Below is a small trained network, with its code and all its weights. Each question gives an input and a target symbol and asks what happens when units are switched off, that is, made to give their printed mean instead of their output.

import numpy as np


def w(rows, s, z=0):
    codes = np.array(rows[::2]) - 128.0
    scale = np.full(codes.shape[1], s)
    scale[-1] = z or s
    return codes * scale


def f(y):
    return np.maximum(y, 0)


def softmax(a):
    e = np.exp(a - a.max(-1, keepdims=True))
    return e / e.sum(-1, keepdims=True)


def log_softmax(a):
    a = a - a.max(-1, keepdims=True)
    return a - np.log(np.exp(a).sum(-1, keepdims=True))


def net(x, mask):
    ids = ['γεζητψω'.index(c) for c in x.split()]
    T = len(ids)
    res = E[ids] + P[:T]
    u = 0
    for l in range(2):
        r = res
        for j in range(2):
            rows = slice(4 * j, 4 * j + 4)
            q, k, v = (r @ M[l][rows].T for M in (Q, K, V))
            z = softmax(np.where(np.tri(T) > 0, q @ k.T / 4**0.5, -1e9)) @ v
            o = O[l][rows]
            res = res + np.where(mask[u + j], z, o[:, -1]) @ o[:, :-1]
        u += 2
        y = f(res @ A[l][:, :-1].T + A[l][:, -1])
        res = res + np.where(mask[u : u + 4], y, B[l][:, -1]) @ B[l][:, :-1]
        u += 4
    return log_softmax(res[-1] @ U[:, :-1].T + U[:, -1])


Q, K, V, O, A, B = {}, {}, {}, {}, {}, {}
E = w([
[57,27,150,103,148,61,38,50,153,129],'γ',
[134,87,250,157,155,108,229,167,201,182],'ε',
[61,106,145,74,118,69,87,153,117,65],'ζ',
[142,59,120,214,167,84,147,157,171,117],'η',
[123,171,90,98,155,245,144,79,131,49],'τ',
[69,216,147,142,91,25,88,141,162,175],'ψ',
[141,172,177,21,152,107,127,108,196,115],'ω',
],0.02)
P = w([
[162,126,93,72,184,78,144,124,34,133],'0',
[177,132,147,119,147,98,134,140,98,98],'1',
[111,84,133,62,122,100,168,229,117,189],'2',
[173,133,170,132,135,75,96,123,112,76],'3',
[174,110,175,128,131,93,121,108,135,92],'4',
[120,9,24,139,154,150,200,67,183,171],'5',
[178,106,221,130,108,100,125,93,165,57],'6',
[153,128,207,143,66,132,129,87,159,103],'7',
[34,210,119,107,183,90,161,132,148,85],'8',
],0.015)
Q[0] = w([
[72,173,151,190,194,116,104,109,211,76],'L0H0',
[66,80,68,105,92,89,178,116,113,122],'L0H0',
[49,152,83,132,188,118,194,112,130,127],'L0H0',
[41,151,134,124,167,169,84,156,133,86],'L0H0',
[217,99,126,132,107,134,117,162,120,117],'L0H1',
[231,94,201,82,37,149,110,109,61,136],'L0H1',
[184,207,173,137,86,123,118,115,105,1],'L0H1',
[143,74,122,148,155,86,40,45,184,134],'L0H1',
],0.0073)
K[0] = w([
[42,120,99,113,96,139,151,96,231,118],'L0H0',
[106,128,81,64,177,60,123,201,165,135],'L0H0',
[91,20,90,122,139,223,183,163,147,130],'L0H0',
[84,112,151,140,145,152,181,91,130,85],'L0H0',
[170,141,186,141,201,157,165,150,56,70],'L0H1',
[179,131,254,111,169,121,82,75,126,149],'L0H1',
[158,182,160,155,131,140,103,59,163,90],'L0H1',
[161,90,124,124,55,34,126,94,152,93],'L0H1',
],0.0087)
V[0] = w([
[164,175,116,153,98,193,38,93,124,200],'L0H0',
[155,148,104,96,90,16,61,142,160,47],'L0H0',
[112,91,157,164,153,156,98,41,121,133],'L0H0',
[124,168,183,97,52,98,145,35,168,70],'L0H0',
[144,110,235,1,85,89,148,73,42,130],'L0H1',
[26,85,126,40,93,253,141,220,149,226],'L0H1',
[89,145,80,133,143,122,211,119,39,236],'L0H1',
[56,207,107,134,181,14,200,66,116,111],'L0H1',
],0.0058)
O[0] = w([
[116,80,134,88,121,156,121,171,135,109,14],'L0H0',
[144,182,121,133,158,119,36,122,187,82,223],'L0H0',
[43,111,60,184,70,191,119,153,92,185,118],'L0H0',
[105,79,144,107,25,167,214,177,130,91,177],'L0H0',
[135,231,119,130,172,210,123,138,127,90,217],'L0H1',
[199,155,132,38,208,22,153,244,153,141,42],'L0H1',
[85,138,44,127,58,110,145,156,1,125,79],'L0H1',
[184,48,143,103,103,139,193,63,135,147,253],'L0H1',
],0.0074,0.0065)
A[0] = w([
[78,115,100,147,105,166,175,62,95,119,219],'L0N0',
[109,109,193,94,198,115,188,167,214,129,243],'L0N1',
[102,151,81,2,130,164,83,101,143,164,94],'L0N2',
[141,220,59,154,131,184,128,77,87,46,196],'L0N3',
],0.0064,0.0011)
B[0] = w([
[155,133,139,79,170,124,180,154,98,143,179],'L0N0',
[97,93,114,148,157,105,99,139,145,119,254],'L0N1',
[83,162,82,146,172,10,135,115,102,136,166],'L0N2',
[128,158,121,98,109,109,57,136,114,131,188],'L0N3',
],0.013,0.0097)
Q[1] = w([
[146,101,219,148,82,3,135,94,195,92],'L1H0',
[122,105,50,208,181,121,148,149,143,221],'L1H0',
[147,57,151,150,153,14,99,223,127,195],'L1H0',
[71,143,89,77,122,87,161,181,130,151],'L1H0',
[75,128,105,107,106,79,133,194,89,59],'L1H1',
[181,196,255,180,164,86,93,186,52,146],'L1H1',
[96,184,113,122,186,93,218,240,144,181],'L1H1',
[99,159,145,175,152,98,200,96,69,40],'L1H1',
],0.0068)
K[1] = w([
[105,120,214,165,56,184,106,118,233,24],'L1H0',
[100,105,148,134,109,22,120,135,139,160],'L1H0',
[154,172,123,157,171,161,112,91,91,194],'L1H0',
[141,53,141,61,182,64,142,114,63,218],'L1H0',
[191,122,31,31,57,113,148,75,100,192],'L1H1',
[176,139,226,162,149,196,161,3,109,64],'L1H1',
[165,115,103,125,173,31,181,102,87,132],'L1H1',
[182,1,168,127,58,128,193,122,205,109],'L1H1',
],0.006)
V[1] = w([
[23,103,109,133,109,96,152,101,55,208],'L1H0',
[78,71,120,68,198,78,45,231,98,183],'L1H0',
[198,118,133,208,143,139,81,191,83,48],'L1H0',
[157,96,111,223,220,133,141,139,168,233],'L1H0',
[156,46,98,124,209,220,138,156,89,24],'L1H1',
[183,95,14,126,108,53,109,66,29,89],'L1H1',
[137,101,202,155,3,177,98,159,102,141],'L1H1',
[96,203,68,17,115,134,166,236,74,123],'L1H1',
],0.0058)
O[1] = w([
[153,34,98,238,74,67,52,52,191,48,63],'L1H0',
[72,122,181,148,134,41,111,191,176,123,112],'L1H0',
[121,44,49,69,155,190,177,199,97,20,118],'L1H0',
[211,14,157,166,228,164,173,80,150,130,119],'L1H0',
[164,72,221,62,186,120,7,47,111,135,73],'L1H1',
[181,151,135,56,54,180,120,230,212,199,140],'L1H1',
[95,167,60,69,126,1,227,3,138,191,2],'L1H1',
[137,182,219,66,147,169,229,56,149,125,3],'L1H1',
],0.0069,0.0097)
A[1] = w([
[24,79,153,142,88,92,140,194,151,72,82],'L1N0',
[253,131,39,183,123,216,101,98,89,109,255],'L1N1',
[223,209,77,138,108,175,109,69,54,151,95],'L1N2',
[147,117,244,71,45,165,28,93,90,83,41],'L1N3',
],0.006,0.00045)
B[1] = w([
[192,159,83,83,57,96,166,13,145,110,254],'L1N0',
[94,125,151,78,118,149,153,162,143,62,182],'L1N1',
[254,62,231,114,143,159,93,136,168,167,184],'L1N2',
[183,59,56,27,186,85,188,144,190,180,223],'L1N3',
],0.0088,0.01)
U = w([
[115,75,19,163,156,121,102,128,174,224,64],'γ',
[208,120,121,167,177,28,178,90,90,101,208],'ε',
[144,116,1,128,136,74,232,112,156,90,17],'ζ',
[75,64,166,133,68,153,153,166,162,36,250],'η',
[137,75,172,107,105,146,161,78,190,120,82],'τ',
[220,163,126,195,85,151,129,39,237,61,120],'ψ',
[93,165,113,172,190,147,132,143,204,127,142],'ω',
],0.0057,0.002)

Each question gives the input, a string of symbols that net reads in full, and the target symbol t.
The units are the heads (4 rows each of Q, K, V and O) and the neurons (one row each of A and B). Each row of codes is followed by its name. A weight is (code - 128) times the scale printed after its matrix; where a second scale follows, it is the last column's (O, A, B and U).
mask holds one flag per unit, layer by layer, with each layer's heads first. A switched-off unit (its flag False) gives its mean, the last column of its rows in O or B, instead of its output. The means were averaged over made-up inputs and are rounded, as every weight is.
A unit's drop is (log p(t) with every unit on - log p(t) with that unit switched off) / (log p(t) with every unit on - log p(t) with every unit switched off).
The circuit of an input: a set's keep is (log p(t) with only the set's units on - log p(t) with every unit switched off) / (log p(t) with every unit on - log p(t) with every unit switched off). Starting from all 12 units, units are removed one at a time, each time the one whose removal leaves the highest keep (on an exact tie, the one counted first), for as long as the keep stays at least 0.8.
circuit, biggest first: the units of the circuit, biggest drop first
top k neurons: the k neurons with the biggest drops, biggest first
top k neurons in layer l: the k neurons of layer l with the biggest drops, biggest first
input γ ψ ψ, target ψ: circuit, biggest first -> L1H0, L1N0
input η ω ψ γ τ τ ψ ψ ω, target τ: circuit, biggest first -> L1H1, L0H0, L0N0, L0H1
input τ ε ζ ψ ω τ, target ω: top 2 neurons in layer 0 -> L0N0, L0N3
input η γ τ, target γ: top 2 neurons -> L0N2, L0N0
input η ψ ε ω γ, target γ: circuit, biggest first -> L0H1, L1H1, L1N3
input γ ψ γ ζ ω ψ ψ ζ ζ, target ζ: circuit, biggest first -> L0H1, L1N0
input τ ψ ψ ε ψ ω, target ζ: circuit, biggest first -> L1H1
input ψ ζ ψ ψ γ ε ε γ, target ε: top 2 neurons in layer 0 -> L0N1, L0N2
input ψ τ ψ, target ζ: circuit, biggest first -> L0H1, L1H1
input γ ψ γ ω ζ, target ζ: top 2 neurons in layer 1 -> L1N3, L1N2
input ψ ψ τ, target ζ: top 3 neurons -> L0N1, L1N0, L0N0
input ω ψ ε ψ ε η, target ε: circuit, biggest first -> L1H1, L0H0, L0H1
input ψ γ γ, target ζ: circuit, biggest first -> L0H1, L1H1, L0N2
input γ η γ ε ζ ω ψ ε ε, target η: top neuron in layer 0 -> L0N2
input ψ ε ω ψ ω ψ ε η η, target ζ: circuit, biggest first -> L0H1, L1H1
input ω η τ ψ, target ψ: circuit, biggest first -> L0H1, L1H0
input ζ ψ γ γ ψ τ ψ ψ ω, target τ: top 3 neurons -> L0N0, L1N0, L1N3
input ψ γ ω ω, target ω: circuit, biggest first -> L0H1, L1H0, L1N0
input ε ψ τ η ω η, target τ: circuit, biggest first -> L1H1, L0H1
input γ ε ω τ ψ τ γ ε ζ, target τ: circuit, biggest first -> L1H1, L0N0, L0H0
input ψ ψ ψ ε ψ ψ γ ε ω, target ζ: top neuron -> L0N2
input ψ τ ψ ψ ω ψ γ ψ ε, target ζ: top 2 neurons -> L1N0, L0N1
input ω ψ ε τ ψ ω, target ε: top 2 neurons -> L0N2, L0N1
input ε ε ω τ τ ε ε, target ε: top 2 neurons -> L0N3, L0N0
input ω ψ ε ε τ ε ε η ω, target ε: top 2 neurons -> L0N2, L0N0
input γ ζ η ε ζ ε ε ε γ, target ε: top 2 neurons -> L1N0, L0N0
